Below are the code and all the weights of a small trained network. Each question names an input and a class and asks about switching units off, where a switched-off unit gives its printed mean instead of its output.

import numpy as np


def w(rows, s, z=0):
    codes = np.array(rows[::2]) - 128.0
    scale = np.full(codes.shape[1], s)
    scale[-1] = z or s
    return codes * scale


def f(y):
    return np.maximum(y, 0)


def log_softmax(a):
    a = a - a.max(-1, keepdims=True)
    return a - np.log(np.exp(a).sum(-1, keepdims=True))


def net(x, mask):
    res = np.array(x, float).reshape(1, 7) / 4 @ E
    y = f(res @ A[0][:, :-1].T + A[0][:, -1])
    res = res + np.where(mask, y, B[0][:, -1]) @ B[0][:, :-1]
    return log_softmax(res[-1] @ U[:, :-1].T + U[:, -1])


A, B = {}, {}
E = w([
[98,107,69,113,33,233],'x0',
[215,1,204,140,134,200],'x1',
[178,88,73,26,136,87],'x2',
[141,110,116,148,119,110],'x3',
[116,131,137,114,131,135],'x4',
[120,139,136,114,130,141],'x5',
[107,136,143,105,131,140],'x6',
],0.0083)
A[0] = w([
[91,158,196,252,132,168,170],'neuron 0',
[90,180,56,157,147,97,13],'neuron 1',
[138,162,110,141,106,170,4],'neuron 2',
[163,66,182,150,150,169,138],'neuron 3',
[148,135,58,89,67,170,72],'neuron 4',
[78,176,136,165,98,113,197],'neuron 5',
[124,122,179,123,217,77,24],'neuron 6',
[60,108,140,194,91,155,136],'neuron 7',
[57,74,113,128,74,143,79],'neuron 8',
[180,110,34,26,169,123,30],'neuron 9',
[92,167,58,110,126,86,5],'neuron 10',
[149,150,195,100,131,51,40],'neuron 11',
[138,129,85,116,107,150,97],'neuron 12',
[137,137,153,138,173,92,87],'neuron 13',
],0.011,0.0023)
B[0] = w([
[93,28,72,85,155,23,255],'neuron 0',
[123,173,175,139,28,106,212],'neuron 1',
[38,128,191,129,150,181,153],'neuron 2',
[245,216,190,73,5,92,231],'neuron 3',
[151,97,117,221,150,178,202],'neuron 4',
[174,136,87,79,87,51,213],'neuron 5',
[82,182,133,206,163,130,210],'neuron 6',
[82,112,81,108,187,158,205],'neuron 7',
[146,187,133,245,121,148,181],'neuron 8',
[69,1,108,98,131,129,223],'neuron 9',
[186,164,189,111,42,123,208],'neuron 10',
[79,153,156,200,135,181,193],'neuron 11',
[129,112,129,203,188,156,163],'neuron 12',
[90,159,133,174,203,224,181],'neuron 13',
],0.0071,0.0088)
U = w([
[133,189,181,81,46,94,48],'0',
[57,156,130,254,209,191,63],'1',
[31,43,100,55,175,59,116],'2',
[121,165,91,95,156,105,253],'3',
],0.0094,0.0064)

Each question gives the input, the list of numbers given to net, and the class t.
The units are the neurons (one row each of A and B). Each row of codes is followed by its name. A weight is (code - 128) times the scale printed after its matrix; where a second scale follows, it is the last column's (A, B and U).
mask holds one flag per neuron, in row order. A switched-off neuron (its flag False) gives its mean, the last column of its row in B, instead of its output. The means were averaged over made-up inputs and are rounded, as every weight is.
A unit's drop is (log p(t) with every unit on - log p(t) with that unit switched off) / (log p(t) with every unit on - log p(t) with every unit switched off).
The circuit of an input: a set's keep is (log p(t) with only the set's units on - log p(t) with every unit switched off) / (log p(t) with every unit on - log p(t) with every unit switched off). Starting from the 12 units with the biggest drops (on a tie, the unit counted first), units are removed one at a time, each time the one whose removal leaves the highest keep (on an exact tie, the one counted first), for as long as the keep stays at least 0.8.
circuit, biggest first: the units of the circuit, biggest drop first
k most important neurons: the k neurons with the biggest drops, biggest first
drop when u is switched off: that unit's drop, to one decimal
input [2,-8,7,3,-1,1,4], class 0: 3 most important neurons	[neuron 10; neuron 1; neuron 0]
input [-4,5,-6,-5,4,-4,6], class 2: circuit, biggest first	[neuron 0]
input [6,-4,0,-8,3,0,5], class 1: circuit, biggest first	[neuron 3; neuron 4]
input [3,-6,5,8,4,3,2], class 0: 2 most important neurons	[neuron 10; neuron 0]
input [-6,-4,-1,-1,-8,-6,-2], class 1: 2 most important neurons	[neuron 3; neuron 13]
input [-8,8,-3,4,3,8,-2], class 0: 3 most important neurons	[neuron 3; neuron 4; neuron 7]
input [3,-8,-8,2,5,-2,6], class 0: 2 most important neurons	[neuron 1; neuron 10]
input [-8,-8,-3,-7,0,1,-2], class 0: 4 most important neurons	[neuron 1; neuron 10; neuron 5; neuron 4]
input [1,-3,-4,1,7,8,-2], class 2: 2 most important neurons	[neuron 3; neuron 0]
input [1,-5,-7,2,-4,1,4], class 2: 3 most important neurons	[neuron 0; neuron 3; neuron 7]
input [-2,-8,-4,3,-1,-3,1], class 0: 2 most important neurons	[neuron 1; neuron 10]
input [-8,8,5,-5,-8,2,-3], class 0: 2 most important neurons	[neuron 3; neuron 4]
input [-6,-8,1,4,-2,-7,6], class 0: drop when neuron 1 is switched off	0.3
input [-5,3,4,5,-8,5,-1], class 1: drop when neuron 6 is switched off	0.3
input [1,-8,4,5,5,1,-1], class 0: circuit, biggest first	[neuron 10]
input [-5,5,-8,3,1,5,6], class 2: drop when neuron 6 is switched off	0.0
